Here is a tiny trained network, its code and every weight. The questions are about switching its units off for an input and a target symbol, where a switched-off unit gives its printed mean instead of its output.

import numpy as np


def w(rows, s, z=0):
    codes = np.array(rows[::2]) - 128.0
    scale = np.full(codes.shape[1], s)
    scale[-1] = z or s
    return codes * scale


def softmax(a):
    e = np.exp(a - a.max(-1, keepdims=True))
    return e / e.sum(-1, keepdims=True)


def log_softmax(a):
    a = a - a.max(-1, keepdims=True)
    return a - np.log(np.exp(a).sum(-1, keepdims=True))


def net(x, mask):
    ids = ['αβγηθλμπσφω'.index(c) for c in x.split()]
    T = len(ids)
    res = E[ids] + P[:T]
    u = 0
    for l in range(3):
        r = res
        for j in range(3):
            rows = slice(3 * j, 3 * j + 3)
            q, k, v = (r @ M[l][rows].T for M in (Q, K, V))
            z = softmax(np.where(np.tri(T) > 0, q @ k.T / 3**0.5, -1e9)) @ v
            o = O[l][rows]
            res = res + np.where(mask[u + j], z, o[:, -1]) @ o[:, :-1]
        u += 3
    return log_softmax(res[-1] @ U[:, :-1].T + U[:, -1])


Q, K, V, O = {}, {}, {}, {}
E = w([
[80,129,160,88,139,69,142,188,40],'α',
[143,138,109,175,152,182,157,128,119],'β',
[140,147,132,103,154,147,161,19,180],'γ',
[154,200,148,151,148,162,145,186,114],'η',
[106,86,149,101,61,71,200,58,123],'θ',
[133,131,83,68,105,151,162,161,106],'λ',
[143,158,132,94,93,199,99,61,120],'μ',
[69,172,69,131,163,175,51,86,113],'π',
[82,154,63,171,48,89,105,162,193],'σ',
[65,159,123,197,72,96,56,59,104],'φ',
[130,253,101,108,177,161,48,97,202],'ω',
],0.017)
P = w([
[161,120,153,128,162,133,155,147,141],'0',
[132,130,153,111,150,158,188,156,110],'1',
[215,133,96,74,118,80,113,124,93],'2',
[96,167,131,104,125,162,197,142,110],'3',
[171,146,108,40,75,82,108,125,131],'4',
[49,187,120,81,97,164,202,120,134],'5',
[140,156,131,34,44,88,106,182,131],'6',
[9,176,124,81,66,177,217,121,99],'7',
],0.011)
Q[0] = w([
[61,247,92,60,118,166,254,119,87],'L0H1',
[143,186,56,93,111,112,111,111,117],'L0H1',
[150,163,188,134,109,101,65,110,148],'L0H1',
[65,176,153,170,108,110,199,151,149],'L0H2',
[151,105,155,81,153,85,179,120,103],'L0H2',
[128,165,151,90,108,134,101,129,80],'L0H2',
[214,186,105,53,61,93,121,170,131],'L0H3',
[73,228,123,99,47,189,99,85,35],'L0H3',
[63,149,200,145,161,177,204,126,123],'L0H3',
],0.011)
K[0] = w([
[93,135,63,67,65,97,173,153,120],'L0H1',
[102,183,86,135,111,137,123,156,138],'L0H1',
[153,152,144,121,172,107,101,84,129],'L0H1',
[134,143,90,103,93,90,135,154,133],'L0H2',
[175,98,99,107,135,150,116,70,113],'L0H2',
[105,124,182,107,128,154,149,131,106],'L0H2',
[113,209,121,76,66,133,96,91,147],'L0H3',
[46,104,87,65,45,99,136,172,125],'L0H3',
[133,61,135,94,187,107,246,156,142],'L0H3',
],0.013)
V[0] = w([
[92,138,83,95,162,121,122,124,142],'L0H1',
[174,133,150,70,165,153,192,101,62],'L0H1',
[94,107,103,56,87,135,128,139,121],'L0H1',
[98,126,153,132,131,153,187,149,143],'L0H2',
[127,133,129,181,120,152,116,142,148],'L0H2',
[80,109,171,155,176,160,101,102,133],'L0H2',
[98,155,128,129,128,201,92,99,74],'L0H3',
[121,168,202,112,96,105,150,92,119],'L0H3',
[102,124,154,131,89,159,1,101,134],'L0H3',
],0.0084)
O[0] = w([
[113,132,73,103,172,76,74,152,144,172],'L0H1',
[34,89,190,165,109,126,92,170,238,212],'L0H1',
[120,78,61,44,120,118,101,200,175,253],'L0H1',
[96,165,72,135,139,157,145,105,126,165],'L0H2',
[199,187,71,205,151,159,155,124,54,96],'L0H2',
[137,109,167,204,175,104,167,114,174,58],'L0H2',
[177,52,198,88,45,131,2,184,104,185],'L0H3',
[132,173,181,75,76,106,138,88,203,190],'L0H3',
[244,121,107,142,111,76,42,127,130,101],'L0H3',
],0.0057,0.0046)
Q[1] = w([
[49,82,183,225,207,195,193,70,138],'L1H1',
[191,89,101,152,131,12,44,102,153],'L1H1',
[228,87,80,197,189,84,125,105,54],'L1H1',
[210,95,124,200,63,2,79,84,119],'L1H2',
[231,166,108,64,105,157,22,153,179],'L1H2',
[131,209,50,136,235,96,12,141,112],'L1H2',
[197,60,163,139,124,87,3,158,180],'L1H3',
[192,147,55,123,183,67,123,125,116],'L1H3',
[145,198,67,38,74,166,81,132,87],'L1H3',
],0.0076)
K[1] = w([
[145,76,185,128,181,89,176,162,117],'L1H1',
[86,164,118,220,137,118,60,99,162],'L1H1',
[175,144,144,254,170,158,135,120,135],'L1H1',
[104,152,155,176,125,111,94,60,102],'L1H2',
[99,201,94,106,100,173,73,122,103],'L1H2',
[102,201,39,173,167,116,37,137,142],'L1H2',
[135,155,158,60,136,189,60,86,142],'L1H3',
[175,192,76,145,146,114,102,112,167],'L1H3',
[112,187,71,94,69,128,125,139,195],'L1H3',
],0.011)
V[1] = w([
[145,44,133,118,115,192,171,79,78],'L1H1',
[53,160,237,244,156,1,80,56,154],'L1H1',
[231,109,162,103,31,198,199,183,219],'L1H1',
[207,200,144,105,117,180,170,187,84],'L1H2',
[125,161,133,26,217,105,122,137,187],'L1H2',
[69,71,65,145,197,84,69,120,150],'L1H2',
[151,233,177,153,147,95,155,176,164],'L1H3',
[98,123,36,128,75,50,147,228,179],'L1H3',
[116,142,156,67,171,82,108,94,88],'L1H3',
],0.006)
O[1] = w([
[131,104,108,155,80,156,81,178,233,102],'L1H1',
[143,224,132,40,57,204,128,117,84,2],'L1H1',
[147,151,130,253,119,20,151,113,194,193],'L1H1',
[124,184,230,229,155,86,107,167,171,152],'L1H2',
[155,156,119,96,191,92,91,87,174,188],'L1H2',
[69,164,25,151,165,204,103,186,143,97],'L1H2',
[70,217,136,119,138,73,165,121,144,131],'L1H3',
[175,122,116,192,141,78,197,50,95,204],'L1H3',
[141,147,104,84,101,109,83,164,164,128],'L1H3',
],0.0064,0.0085)
Q[2] = w([
[97,134,185,104,120,166,77,137,184],'L2H1',
[74,139,114,201,175,121,185,55,188],'L2H1',
[254,139,56,108,107,105,56,149,117],'L2H1',
[123,198,136,78,94,177,136,120,136],'L2H2',
[138,92,131,139,124,151,96,190,63],'L2H2',
[100,198,169,135,161,97,206,173,254],'L2H2',
[99,65,138,139,73,126,54,193,76],'L2H3',
[162,134,118,73,163,139,109,133,92],'L2H3',
[200,120,131,115,138,38,100,167,81],'L2H3',
],0.009)
K[2] = w([
[86,124,194,89,143,108,56,119,168],'L2H1',
[131,72,71,93,114,2,181,175,118],'L2H1',
[172,179,100,179,155,160,56,71,149],'L2H1',
[82,140,90,104,58,126,138,47,111],'L2H2',
[123,174,63,142,154,122,101,162,113],'L2H2',
[189,81,124,79,133,137,194,149,166],'L2H2',
[163,89,185,147,107,175,101,51,135],'L2H3',
[128,169,120,75,152,138,104,82,139],'L2H3',
[163,169,58,187,118,103,110,62,208],'L2H3',
],0.0088)
V[2] = w([
[103,208,102,239,53,166,88,82,145],'L2H1',
[206,159,124,154,100,249,139,2,164],'L2H1',
[72,123,238,123,84,113,136,91,69],'L2H1',
[175,143,171,30,254,105,179,166,206],'L2H2',
[179,102,167,69,132,199,139,104,185],'L2H2',
[155,223,102,139,213,225,66,141,220],'L2H2',
[153,161,82,184,166,149,68,10,173],'L2H3',
[155,152,144,100,186,80,62,126,155],'L2H3',
[161,220,100,130,227,207,151,223,218],'L2H3',
],0.0058)
O[2] = w([
[165,191,70,211,114,209,2,45,45,102],'L2H1',
[96,89,133,193,22,175,136,44,175,3],'L2H1',
[131,150,220,103,135,215,156,142,125,104],'L2H1',
[158,160,187,184,151,174,112,48,152,243],'L2H2',
[133,161,186,196,151,146,138,107,118,162],'L2H2',
[119,92,207,110,216,172,45,83,74,66],'L2H2',
[88,177,92,108,119,177,96,54,181,180],'L2H3',
[90,159,139,21,127,49,102,76,140,221],'L2H3',
[4,148,98,205,90,47,77,116,84,155],'L2H3',
],0.0064,0.0038)
U = w([
[115,171,178,68,183,142,194,146,46,117],'α',
[42,99,128,198,128,199,156,169,69,183],'β',
[42,129,145,133,153,184,172,75,131,65],'γ',
[117,205,210,196,114,80,137,172,27,85],'η',
[84,195,111,148,61,161,228,143,157,34],'θ',
[46,58,122,194,185,90,134,172,172,130],'λ',
[176,82,206,191,60,93,60,170,169,166],'μ',
[74,77,94,110,172,194,91,158,84,210],'π',
[179,148,77,195,163,114,195,72,3,206],'σ',
[138,173,102,106,47,156,151,173,34,142],'φ',
[65,189,150,123,125,71,103,96,71,4],'ω',
],0.0039,0.004)

Each question gives the input, a string of symbols that net reads in full, and the target symbol t.
The units are the heads (3 rows each of Q, K, V and O). Each row of codes is followed by its name. A weight is (code - 128) times the scale printed after its matrix; where a second scale follows, it is the last column's (O and U).
mask holds one flag per head, layer by layer. A switched-off head (its flag False) gives its mean, the last column of its rows in O, instead of its output. The means were averaged over made-up inputs and are rounded, as every weight is.
A unit's drop is (log p(t) with every unit on - log p(t) with that unit switched off) / (log p(t) with every unit on - log p(t) with every unit switched off).
The circuit of an input: a set's keep is (log p(t) with only the set's units on - log p(t) with every unit switched off) / (log p(t) with every unit on - log p(t) with every unit switched off). Starting from all 9 units, units are removed one at a time, each time the one whose removal leaves the highest keep (on an exact tie, the one counted first), for as long as the keep stays at least 0.8.
units of the circuit, in order: the units of the circuit, biggest drop first
unit that matters most: the unit with the biggest drop
heads that matter: for each layer, one digit per head in row order, 1 if its drop is at least 0.15 and else 0, layers parted by /
drop when u is switched off: that unit's drop, to one decimal
input ω λ λ β η, target λ: unit that matters most -> L1H1
input γ σ β σ α, target σ: units of the circuit, in order -> L1H3, L0H1, L0H3
input φ γ μ η σ π β, target σ: units of the circuit, in order -> L1H3, L0H1
input γ θ α η β γ, target α: units of the circuit, in order -> L2H1, L2H3
input α σ ω η θ α, target α: units of the circuit, in order -> L2H1, L0H3
input θ φ α β μ μ ω π, target α: units of the circuit, in order -> L2H3, L2H1
input λ ω γ λ θ ω, target θ: units of the circuit, in order -> L2H2, L0H3
input λ μ η λ α σ μ, target σ: units of the circuit, in order -> L1H3, L0H1, L0H3
input θ λ α β, target α: units of the circuit, in order -> L2H1, L0H3, L2H3
input θ μ π η η, target π: units of the circuit, in order -> L0H3, L1H2, L1H1, L2H2
input μ λ η β λ φ μ, target φ: units of the circuit, in order -> L0H3, L1H1, L2H2, L0H2
input μ μ η γ μ φ π, target φ: heads that matter -> 001 / 100 / 010
input μ μ μ β γ, target μ: heads that matter -> 001 / 000 / 000
input ω σ γ γ, target σ: units of the circuit, in order -> L1H3, L0H1
input η γ β η β β β π, target π: unit that matters most -> L0H1
input β φ λ α μ, target μ: heads that matter -> 001 / 100 / 000
input λ π β γ μ η μ, target μ: units of the circuit, in order -> L0H3, L1H1
input γ μ φ, target φ: units of the circuit, in order -> L1H1, L1H2, L2H2
input β σ θ π α, target π: heads that matter -> 001 / 100 / 010
input π η μ, target π: heads that matter -> 001 / 111 / 010
input λ λ φ β γ, target φ: unit that matters most -> L0H3
input σ β μ η φ α, target α: heads that matter -> 000 / 100 / 100
input σ α λ, target σ: heads that matter -> 001 / 001 / 100
input μ λ α λ λ μ, target λ: heads that matter -> 100 / 100 / 100
input β β μ η μ ω, target ω: drop when L0H2 is switched off -> 0.0
input β μ β, target μ: drop when L1H3 is switched off -> 0.1
